Below are the code and all the weights of a small trained network. Each question names an input and a target symbol and asks about switching units off, where a switched-off unit gives its printed mean instead of its output.

import numpy as np


def w(rows, s, z=0):
    codes = np.array(rows[::2]) - 128.0
    scale = np.full(codes.shape[1], s)
    scale[-1] = z or s
    return codes * scale


def f(y):
    return y / 2 * (1 + np.tanh(0.7978845608 * (y + 0.044715 * y**3)))


def softmax(a):
    e = np.exp(a - a.max(-1, keepdims=True))
    return e / e.sum(-1, keepdims=True)


def log_softmax(a):
    a = a - a.max(-1, keepdims=True)
    return a - np.log(np.exp(a).sum(-1, keepdims=True))


def net(x, mask):
    ids = ['ΛΞΩαεητ'.index(c) for c in x.split()]
    T = len(ids)
    res = E[ids] + P[:T]
    u = 0
    for l in range(2):
        r = res
        for j in range(2):
            rows = slice(2 * j, 2 * j + 2)
            q, k, v = (r @ M[l][rows].T for M in (Q, K, V))
            z = softmax(np.where(np.tri(T) > 0, q @ k.T / 2**0.5, -1e9)) @ v
            o = O[l][rows]
            res = res + np.where(mask[u + j], z, o[:, -1]) @ o[:, :-1]
        u += 2
        y = f(res @ A[l][:, :-1].T + A[l][:, -1])
        res = res + np.where(mask[u : u + 8], y, B[l][:, -1]) @ B[l][:, :-1]
        u += 8
    return log_softmax(res[-1] @ U[:, :-1].T + U[:, -1])


Q, K, V, O, A, B = {}, {}, {}, {}, {}, {}
E = w([
[101,85,57,103],'Λ',
[103,202,125,206],'Ξ',
[40,77,41,98],'Ω',
[57,112,182,125],'α',
[137,215,144,147],'ε',
[107,164,254,133],'η',
[155,188,133,85],'τ',
],0.016)
P = w([
[147,146,137,109],'0',
[149,92,155,149],'1',
[57,113,135,128],'2',
[150,160,125,101],'3',
[154,94,150,155],'4',
[36,120,119,137],'5',
[151,169,116,97],'6',
[153,91,153,158],'7',
[18,126,111,141],'8',
[153,181,110,92],'9',
[152,92,158,153],'10',
[5,133,105,142],'11',
[154,193,101,83],'12',
[145,79,166,128],'13',
],0.018)
Q[0] = w([
[170,188,23,24],'L0H0',
[146,7,135,46],'L0H0',
[98,137,189,89],'L0H1',
[87,155,146,172],'L0H1',
],0.016)
K[0] = w([
[155,181,43,67],'L0H0',
[106,3,124,56],'L0H0',
[131,130,127,175],'L0H1',
[108,167,158,121],'L0H1',
],0.02)
V[0] = w([
[183,55,79,57],'L0H0',
[32,254,212,246],'L0H0',
[126,86,128,148],'L0H1',
[149,142,164,148],'L0H1',
],0.0062)
O[0] = w([
[140,172,150,200,55],'L0H0',
[102,48,91,2,254],'L0H0',
[133,143,141,136,110],'L0H1',
[106,96,126,108,140],'L0H1',
],0.008,0.0071)
A[0] = w([
[254,65,181,173,91],'L0N0',
[184,158,5,113,126],'L0N1',
[110,10,102,174,114],'L0N2',
[18,138,167,94,31],'L0N3',
[103,59,110,216,74],'L0N4',
[159,89,118,133,80],'L0N5',
[155,61,147,99,2],'L0N6',
[85,52,238,188,130],'L0N7',
],0.0098,0.0048)
B[0] = w([
[68,84,89,32,130],'L0N0',
[110,185,9,172,169],'L0N1',
[216,149,154,64,187],'L0N2',
[82,232,250,195,255],'L0N3',
[98,141,212,44,148],'L0N4',
[131,207,167,179,113],'L0N5',
[176,162,77,255,139],'L0N6',
[149,111,20,97,173],'L0N7',
],0.0095,0.0069)
Q[1] = w([
[99,154,149,225],'L1H0',
[67,182,188,158],'L1H0',
[124,147,26,6],'L1H1',
[118,132,127,50],'L1H1',
],0.024)
K[1] = w([
[105,74,191,170],'L1H0',
[176,73,221,121],'L1H0',
[80,250,70,110],'L1H1',
[105,165,133,108],'L1H1',
],0.024)
V[1] = w([
[2,84,102,33],'L1H0',
[197,199,173,76],'L1H0',
[78,157,197,238],'L1H1',
[179,226,191,41],'L1H1',
],0.0085)
O[1] = w([
[196,244,55,114,254],'L1H0',
[148,63,112,152,184],'L1H0',
[129,1,39,74,86],'L1H1',
[187,67,223,173,215],'L1H1',
],0.0063,0.0091)
A[1] = w([
[100,176,91,201,70],'L1N0',
[251,84,91,169,1],'L1N1',
[158,201,80,116,76],'L1N2',
[241,125,140,113,102],'L1N3',
[205,189,124,142,49],'L1N4',
[133,80,152,212,75],'L1N5',
[70,78,134,115,79],'L1N6',
[36,117,137,192,107],'L1N7',
],0.018,0.003)
B[1] = w([
[70,176,156,177,203],'L1N0',
[1,212,147,101,161],'L1N1',
[152,9,130,122,251],'L1N2',
[172,63,130,230,194],'L1N3',
[160,196,109,87,225],'L1N4',
[156,63,20,100,133],'L1N5',
[149,189,167,165,153],'L1N6',
[160,77,52,91,171],'L1N7',
],0.018,0.017)
U = w([
[167,199,215,48,248],'Λ',
[144,124,101,20,218],'Ξ',
[130,197,57,144,191],'Ω',
[133,90,81,169,3],'α',
[133,112,197,164,80],'ε',
[202,254,87,205,78],'η',
[228,171,64,127,48],'τ',
],0.0059,0.0055)

Each question gives the input, a string of symbols that net reads in full, and the target symbol t.
The units are the heads (2 rows each of Q, K, V and O) and the neurons (one row each of A and B). Each row of codes is followed by its name. A weight is (code - 128) times the scale printed after its matrix; where a second scale follows, it is the last column's (O, A, B and U).
mask holds one flag per unit, layer by layer, with each layer's heads first. A switched-off unit (its flag False) gives its mean, the last column of its rows in O or B, instead of its output. The means were averaged over made-up inputs and are rounded, as every weight is.
A unit's drop is (log p(t) with every unit on - log p(t) with that unit switched off) / (log p(t) with every unit on - log p(t) with every unit switched off).
The circuit of an input: a set's keep is (log p(t) with only the set's units on - log p(t) with every unit switched off) / (log p(t) with every unit on - log p(t) with every unit switched off). Starting from the 12 units with the biggest drops (on a tie, the unit counted first), units are removed one at a time, each time the one whose removal leaves the highest keep (on an exact tie, the one counted first), for as long as the keep stays at least 0.8.
units of the circuit, in order: the units of the circuit, biggest drop first
k most important neurons: the k neurons with the biggest drops, biggest first
k most important neurons of layer l: the k neurons of layer l with the biggest drops, biggest first
input Ξ Ω Ξ Ξ ε η α ε η α Ω α τ τ, target α: units of the circuit, in order -> L0N3, L1N3
input Λ ε Λ ε τ Ω Ξ Λ, target τ: 4 most important neurons of layer 1 -> L1N4, L1N3, L1N2, L1N0
input η ε η, target Ξ: 2 most important neurons -> L0N6, L1N7
input Ω ε Ω ε ε ε Ξ Λ Ξ Ξ Ω Ω α η, target Ω: 3 most important neurons of layer 0 -> L0N7, L0N3, L0N4
input ε ε Ω ε ε ε α α, target Ω: units of the circuit, in order -> L0N7, L1N2
input Ω Ξ Ξ τ ε Ξ ε Λ ε τ α, target α: 2 most important neurons -> L0N1, L1N5
input Ξ α α ε ε ε α Λ Ξ Λ ε ε Ω, target α: 2 most important neurons of layer 0 -> L0N1, L0N2
input α Ω ε τ ε, target α: units of the circuit, in order -> L0H0, L1H0, L1N5, L1H1
input ε τ ε α η, target Ω: 4 most important neurons of layer 0 -> L0N7, L0N6, L0N3, L0N4
input Ξ α Ξ ε ε Λ Ω ε τ τ α, target α: units of the circuit, in order -> L0H0, L1H0, L1N5, L0N7
input Λ η Λ η τ Ξ α Ω ε ε α Ξ Ω ε, target Ξ: units of the circuit, in order -> L0H0
input Ξ ε τ, target Λ: units of the circuit, in order -> L1N3, L1N7
input η ε η η α Ξ τ τ Ω Λ ε, target Λ: units of the circuit, in order -> L0H0, L1H0, L1N3, L1N2
input ε ε Ω Ξ ε τ ε Ξ ε ε Ξ α, target Λ: 2 most important neurons -> L0N2, L1N3
input ε α η ε η Λ η η τ ε Ξ, target η: units of the circuit, in order -> L1N2, L1H1
input ε α ε Ξ Ξ α Ω Ξ, target Ξ: 4 most important neurons of layer 0 -> L0N1, L0N3, L0N2, L0N4
input Λ τ η ε α α ε τ α ε τ τ ε Ω, target η: 3 most important neurons of layer 0 -> L0N7, L0N1, L0N3
input α Ω Ξ τ ε α ε Ξ ε Ξ τ, target τ: 4 most important neurons of layer 1 -> L1N4, L1N3, L1N2, L1N0
input Ξ Ξ Ξ η ε Ω Λ Ξ, target Λ: most important neuron of layer 1 -> L1N3
input ε α η Ω α α Ξ ε Ξ Λ Λ, target Λ: 3 most important neurons of layer 1 -> L1N2, L1N3, L1N6
input α τ η η α η, target Ξ: units of the circuit, in order -> L1N7
input ε η Ξ η Ω ε, target Ξ: 3 most important neurons of layer 1 -> L1N7, L1N3, L1N0
input Ω ε ε ε η Ξ Ξ Ξ ε ε ε, target η: units of the circuit, in order -> L1N2, L1N3, L1H1
input Λ Ξ Ω Ω ε ε ε Λ η ε, target τ: 4 most important neurons of layer 1 -> L1N4, L1N2, L1N1, L1N3
input ε Λ Ξ, target Λ: units of the circuit, in order -> L0H0, L1N2, L1N3, L1H1
input η η ε α α ε Λ Λ ε Ω τ ε Ξ Ω, target τ: 4 most important neurons -> L0N1, L0N7, L0N3, L0N4
input α Ξ α η ε Λ Ω, target α: units of the circuit, in order -> L1N2, L1H1, L0N1
input η τ ε Ω ε ε ε η, target η: 2 most important neurons of layer 1 -> L1N2, L1N3
input ε η ε Ξ Ξ ε α ε, target Ω: units of the circuit, in order -> L1N1, L0N3
